Below is a small trained network, with its code and all its weights. Each question gives an input and a class and asks what happens when units are switched off, that is, made to give their printed mean instead of their output.

import numpy as np


def w(rows, s, z=0):
    codes = np.array(rows[::2]) - 128.0
    scale = np.full(codes.shape[1], s)
    scale[-1] = z or s
    return codes * scale


def norm(h):
    return h / np.sqrt((h * h).mean(-1, keepdims=True) + 1e-5)


def f(y):
    return np.maximum(y, 0)


def log_softmax(a):
    a = a - a.max(-1, keepdims=True)
    return a - np.log(np.exp(a).sum(-1, keepdims=True))


def net(x, mask):
    res = np.array(x, float).reshape(1, 6) / 4 @ E
    u = 0
    for l in range(3):
        y = f(norm(res) @ A[l][:, :-1].T + A[l][:, -1])
        res = res + np.where(mask[u : u + 10], y, B[l][:, -1]) @ B[l][:, :-1]
        u += 10
    return log_softmax(norm(res)[-1] @ U[:, :-1].T + U[:, -1])


A, B = {}, {}
E = w([
[180,218,93,96,232],'x0',
[65,165,2,36,64],'x1',
[137,2,156,77,177],'x2',
[160,100,96,208,119],'x3',
[86,153,136,240,164],'x4',
[109,128,97,120,216],'x5',
],0.0057)
A[0] = w([
[149,110,137,138,106,122],'L0N0',
[133,122,122,166,130,118],'L0N1',
[97,197,174,190,75,63],'L0N2',
[144,146,103,104,96,40],'L0N3',
[246,114,65,120,123,20],'L0N4',
[146,58,157,113,143,89],'L0N5',
[55,107,91,125,205,143],'L0N6',
[82,145,220,82,220,125],'L0N7',
[107,105,17,207,186,58],'L0N8',
[157,194,213,162,177,3],'L0N9',
],0.014,0.0031)
B[0] = w([
[136,133,153,100,101,161],'L0N0',
[147,169,106,89,125,163],'L0N1',
[177,144,127,175,43,219],'L0N2',
[72,118,77,90,128,161],'L0N3',
[31,131,137,232,172,173],'L0N4',
[122,58,170,129,122,223],'L0N5',
[133,179,192,64,104,217],'L0N6',
[163,132,16,41,135,253],'L0N7',
[113,203,253,74,130,223],'L0N8',
[199,137,111,181,226,217],'L0N9',
],0.018,0.0063)
A[1] = w([
[154,146,102,203,3,118],'L1N0',
[75,169,90,136,65,91],'L1N1',
[119,20,167,109,118,5],'L1N2',
[199,116,94,137,193,27],'L1N3',
[132,64,54,107,165,91],'L1N4',
[151,161,141,89,182,155],'L1N5',
[115,92,87,61,70,185],'L1N6',
[177,56,103,124,102,74],'L1N7',
[81,168,76,182,232,145],'L1N8',
[144,34,157,73,152,134],'L1N9',
],0.014,0.0022)
B[1] = w([
[236,231,150,215,144,247],'L1N0',
[89,153,134,163,196,201],'L1N1',
[104,53,134,199,78,210],'L1N2',
[175,126,75,158,215,204],'L1N3',
[171,192,200,87,95,207],'L1N4',
[139,65,181,64,148,229],'L1N5',
[88,156,4,70,116,254],'L1N6',
[79,132,175,182,125,197],'L1N7',
[56,38,199,118,191,193],'L1N8',
[131,80,104,170,49,249],'L1N9',
],0.018,0.007)
A[2] = w([
[123,157,155,51,112,120],'L2N0',
[7,153,107,149,144,98],'L2N1',
[165,97,100,86,176,142],'L2N2',
[116,134,126,97,138,152],'L2N3',
[116,80,125,137,78,8],'L2N4',
[123,46,119,175,65,73],'L2N5',
[131,83,133,134,237,3],'L2N6',
[63,148,216,109,128,76],'L2N7',
[164,123,128,149,59,111],'L2N8',
[103,117,64,213,168,81],'L2N9',
],0.017,0.0026)
B[2] = w([
[150,143,155,125,23,248],'L2N0',
[49,164,40,192,225,207],'L2N1',
[147,35,76,124,147,238],'L2N2',
[132,147,116,152,88,187],'L2N3',
[110,106,153,201,88,200],'L2N4',
[110,32,126,220,56,255],'L2N5',
[249,80,114,132,209,240],'L2N6',
[58,126,245,94,100,237],'L2N7',
[160,162,111,195,142,224],'L2N8',
[62,114,181,39,77,203],'L2N9',
],0.018,0.006)
U = w([
[40,195,35,148,181,3],'0',
[136,109,79,58,98,105],'1',
[217,76,121,123,252,190],'2',
[199,222,145,211,152,244],'3',
[108,178,241,80,103,122],'4',
[30,99,167,133,230,68],'5',
[97,50,104,223,64,147],'6',
],0.016,0.0027)

Each question gives the input, the list of numbers given to net, and the class t.
The units are the neurons (one row each of A and B). Each row of codes is followed by its name. A weight is (code - 128) times the scale printed after its matrix; where a second scale follows, it is the last column's (A, B and U).
mask holds one flag per neuron, layer by layer. A switched-off neuron (its flag False) gives its mean, the last column of its row in B, instead of its output. The means were averaged over made-up inputs and are rounded, as every weight is.
A unit's drop is (log p(t) with every unit on - log p(t) with that unit switched off) / (log p(t) with every unit on - log p(t) with every unit switched off).
The circuit of an input: a set's keep is (log p(t) with only the set's units on - log p(t) with every unit switched off) / (log p(t) with every unit on - log p(t) with every unit switched off). Starting from the 12 units with the biggest drops (on a tie, the unit counted first), units are removed one at a time, each time the one whose removal leaves the highest keep (on an exact tie, the one counted first), for as long as the keep stays at least 0.8.
units of the circuit, in order: the units of the circuit, biggest drop first
most important unit: the unit with the biggest drop
k most important neurons: the k neurons with the biggest drops, biggest first
top k neurons in layer l: the k neurons of layer l with the biggest drops, biggest first
drop when u is switched off: that unit's drop, to one decimal
input [-7,8,2,-6,4,7], class 4: units of the circuit, in order => L0N6
input [7,7,5,8,-8,-2], class 5: units of the circuit, in order => L0N4, L1N8
input [6,0,6,-6,2,-8], class 1: top 2 neurons in layer 0 => L0N7, L0N4
input [1,-8,5,1,-8,4], class 6: 3 most important neurons => L0N5, L1N9, L1N2
input [4,7,4,-6,8,7], class 4: 2 most important neurons => L0N8, L0N6
input [2,-1,3,-8,4,7], class 1: 2 most important neurons => L0N7, L0N6
input [7,-2,0,3,-1,-2], class 2: 2 most important neurons => L2N6, L0N9
input [-2,-2,1,-7,-2,-1], class 1: 3 most important neurons => L0N7, L1N6, L1N4
input [1,3,-1,7,-6,8], class 4: top 2 neurons in layer 0 => L0N8, L0N6
input [3,-3,0,7,8,2], class 4: top 2 neurons in layer 0 => L0N8, L0N7
input [-4,-8,-3,6,4,1], class 3: 2 most important neurons => L0N2, L0N7
input [6,3,-1,-1,2,3], class 4: drop when L0N5 is switched off => 0.0
input [-2,2,-6,-1,6,-7], class 3: drop when L1N0 is switched off => 0.1
input [-4,5,-1,7,6,4], class 4: drop when L0N8 is switched off => 0.6
input [4,-5,-1,3,-2,-6], class 2: 2 most important neurons => L0N9, L2N6
input [1,-2,7,5,7,8], class 4: most important unit => L0N8
input [1,7,-7,6,-3,3], class 5: drop when L0N7 is switched off => 0.2
input [-4,2,-5,7,-8,1], class 0: top 2 neurons in layer 0 => L0N9, L0N3
